Below are the code and all the weights of a small trained network. Each question names an input and a target symbol and asks about switching units off, where a switched-off unit gives its printed mean instead of its output.

import numpy as np


def w(rows, s, z=0):
    codes = np.array(rows[::2]) - 128.0
    scale = np.full(codes.shape[1], s)
    scale[-1] = z or s
    return codes * scale


def f(y):
    return np.maximum(y, 0)


def softmax(a):
    e = np.exp(a - a.max(-1, keepdims=True))
    return e / e.sum(-1, keepdims=True)


def log_softmax(a):
    a = a - a.max(-1, keepdims=True)
    return a - np.log(np.exp(a).sum(-1, keepdims=True))


def net(x, mask):
    ids = ['ΔΠΨαβγεηθλμξστφω'.index(c) for c in x.split()]
    T = len(ids)
    res = E[ids] + P[:T]
    u = 0
    for l in range(2):
        r = res
        for j in range(2):
            rows = slice(4 * j, 4 * j + 4)
            q, k, v = (r @ M[l][rows].T for M in (Q, K, V))
            z = softmax(np.where(np.tri(T) > 0, q @ k.T / 4**0.5, -1e9)) @ v
            o = O[l][rows]
            res = res + np.where(mask[u + j], z, o[:, -1]) @ o[:, :-1]
        u += 2
        y = f(res @ A[l][:, :-1].T + A[l][:, -1])
        res = res + np.where(mask[u : u + 4], y, B[l][:, -1]) @ B[l][:, :-1]
        u += 4
    return log_softmax(res[-1] @ U[:, :-1].T + U[:, -1])


Q, K, V, O, A, B = {}, {}, {}, {}, {}, {}
E = w([
[196,115,103],'Δ',
[148,135,81],'Π',
[140,189,130],'Ψ',
[184,72,73],'α',
[140,110,107],'β',
[145,153,250],'γ',
[101,118,166],'ε',
[157,103,49],'η',
[173,153,100],'θ',
[169,124,130],'λ',
[116,100,34],'μ',
[124,70,117],'ξ',
[136,59,147],'σ',
[145,115,95],'τ',
[117,157,155],'φ',
[184,197,188],'ω',
],0.021)
P = w([
[125,126,94],'0',
[230,28,134],'1',
[181,42,131],'2',
[227,101,113],'3',
[132,2,154],'4',
[159,131,141],'5',
[162,117,169],'6',
[182,100,104],'7',
[118,86,181],'8',
[147,75,163],'9',
[124,26,95],'10',
[154,117,131],'11',
],0.0089)
Q[0] = w([
[142,206,60],'0.h1',
[116,58,17],'0.h1',
[237,78,163],'0.h1',
[68,139,82],'0.h1',
[255,90,46],'0.h2',
[13,152,110],'0.h2',
[127,79,100],'0.h2',
[97,115,171],'0.h2',
],0.0092)
K[0] = w([
[112,252,74],'0.h1',
[64,65,68],'0.h1',
[183,163,74],'0.h1',
[197,159,70],'0.h1',
[109,154,138],'0.h2',
[250,65,202],'0.h2',
[157,171,102],'0.h2',
[215,190,72],'0.h2',
],0.011)
V[0] = w([
[184,145,180],'0.h1',
[61,213,140],'0.h1',
[40,55,128],'0.h1',
[178,87,165],'0.h1',
[73,192,88],'0.h2',
[120,78,93],'0.h2',
[132,141,177],'0.h2',
[3,158,180],'0.h2',
],0.012)
O[0] = w([
[97,42,12,168],'0.h1',
[80,110,138,6],'0.h1',
[125,117,130,90],'0.h1',
[162,245,131,201],'0.h1',
[1,71,55,73],'0.h2',
[186,52,113,158],'0.h2',
[123,119,196,106],'0.h2',
[66,114,178,1],'0.h2',
],0.0094,0.0089)
A[0] = w([
[116,118,135,72],'0.n1',
[51,147,155,189],'0.n2',
[8,143,174,4],'0.n3',
[64,116,92,83],'0.n4',
],0.012,0.0026)
B[0] = w([
[162,2,115,133],'0.n1',
[162,177,96,232],'0.n2',
[153,108,227,255],'0.n3',
[78,222,151,167],'0.n4',
],0.008,0.00046)
Q[1] = w([
[72,85,206],'1.h1',
[178,99,99],'1.h1',
[153,84,110],'1.h1',
[142,138,254],'1.h1',
[184,166,171],'1.h2',
[38,87,115],'1.h2',
[164,249,122],'1.h2',
[106,119,251],'1.h2',
],0.0097)
K[1] = w([
[154,213,176],'1.h1',
[151,60,101],'1.h1',
[133,183,119],'1.h1',
[141,49,176],'1.h1',
[63,12,178],'1.h2',
[251,156,103],'1.h2',
[95,151,244],'1.h2',
[185,137,161],'1.h2',
],0.011)
V[1] = w([
[70,97,78],'1.h1',
[248,177,193],'1.h1',
[102,66,20],'1.h1',
[98,183,163],'1.h1',
[107,146,115],'1.h2',
[117,39,125],'1.h2',
[149,72,212],'1.h2',
[192,66,59],'1.h2',
],0.011)
O[1] = w([
[190,117,201,78],'1.h1',
[102,185,59,252],'1.h1',
[73,140,212,148],'1.h1',
[182,133,76,76],'1.h1',
[243,143,149,118],'1.h2',
[3,189,201,101],'1.h2',
[42,99,98,134],'1.h2',
[83,209,129,151],'1.h2',
],0.0071,0.023)
A[1] = w([
[148,195,93,252],'1.n1',
[53,103,123,71],'1.n2',
[254,132,126,253],'1.n3',
[158,195,86,136],'1.n4',
],0.0097,0.0041)
B[1] = w([
[70,60,175,254],'1.n1',
[139,93,1,128],'1.n2',
[11,128,134,225],'1.n3',
[166,95,135,245],'1.n4',
],0.0081,0.021)
U = w([
[105,1,198,32],'Δ',
[154,44,156,111],'Π',
[147,195,75,33],'Ψ',
[138,152,91,41],'α',
[36,88,143,229],'β',
[175,70,89,66],'γ',
[187,103,109,164],'ε',
[131,138,118,103],'η',
[126,113,160,175],'θ',
[111,164,97,21],'λ',
[96,138,140,46],'μ',
[130,98,197,159],'ξ',
[94,127,117,206],'σ',
[106,109,135,139],'τ',
[123,173,87,3],'φ',
[142,140,123,128],'ω',
],0.01,0.0051)

Each question gives the input, a string of symbols that net reads in full, and the target symbol t.
The units are the heads (4 rows each of Q, K, V and O) and the neurons (one row each of A and B). Each row of codes is followed by its name. A weight is (code - 128) times the scale printed after its matrix; where a second scale follows, it is the last column's (O, A, B and U).
mask holds one flag per unit, layer by layer, with each layer's heads first. A switched-off unit (its flag False) gives its mean, the last column of its rows in O or B, instead of its output. The means were averaged over made-up inputs and are rounded, as every weight is.
A unit's drop is (log p(t) with every unit on - log p(t) with that unit switched off) / (log p(t) with every unit on - log p(t) with every unit switched off).
The circuit of an input: a set's keep is (log p(t) with only the set's units on - log p(t) with every unit switched off) / (log p(t) with every unit on - log p(t) with every unit switched off). Starting from all 12 units, units are removed one at a time, each time the one whose removal leaves the highest keep (on an exact tie, the one counted first), for as long as the keep stays at least 0.8.
circuit, biggest first: the units of the circuit, biggest drop first
top k neurons: the k neurons with the biggest drops, biggest first
top k neurons in layer l: the k neurons of layer l with the biggest drops, biggest first
heads that matter: for each layer, one digit per head in row order, 1 if its drop is at least 0.15 and else 0, layers parted by /
drop of u: that unit's drop, to one decimal
input ω η τ τ, target β: heads that matter -> 01 / 01
input μ τ ε, target ξ: circuit, biggest first -> 0.h2, 1.h1, 1.h2
input μ μ μ φ, target ξ: heads that matter -> 01 / 11
input Ψ γ ω Π τ η β θ, target β: top 2 neurons -> 1.n3, 1.n4
input Ψ λ γ μ Π Δ, target β: top 2 neurons -> 1.n3, 1.n4
input ω α α Π, target β: heads that matter -> 01 / 01
input λ α β η, target β: top 2 neurons -> 1.n1, 1.n3
input γ λ ω μ μ η γ Π λ, target γ: circuit, biggest first -> 0.h2, 1.h2
input ω μ Ψ φ σ α, target β: circuit, biggest first -> 1.n3, 0.h1, 1.h2, 0.h2
input γ ω θ γ β, target γ: top 2 neurons -> 0.n3, 1.n1
input ω λ Π μ ω Δ, target β: circuit, biggest first -> 1.n3, 1.h2, 0.h2
input γ θ θ λ Δ γ μ λ Ψ ξ σ, target γ: circuit, biggest first -> 0.h2, 0.h1, 1.h2, 1.h1
input μ γ α Π γ ω μ, target ξ: heads that matter -> 01 / 10
input γ ω γ η ξ μ ε, target γ: top neuron in layer 0 -> 0.n3
input γ ω μ, target γ: top neuron in layer 0 -> 0.n3
input γ ξ ξ Ψ, target γ: top 2 neurons -> 0.n3, 1.n4
input γ β λ λ ω η θ ξ γ β γ, target γ: top 2 neurons -> 0.n3, 1.n1
input τ φ φ θ, target β: drop of 1.n1 -> 0.0
input μ μ σ ε σ γ β τ, target ξ: drop of 0.h2 -> 0.8
input γ Ψ γ Π θ Δ Ψ γ η, target γ: drop of 0.h2 -> 1.1
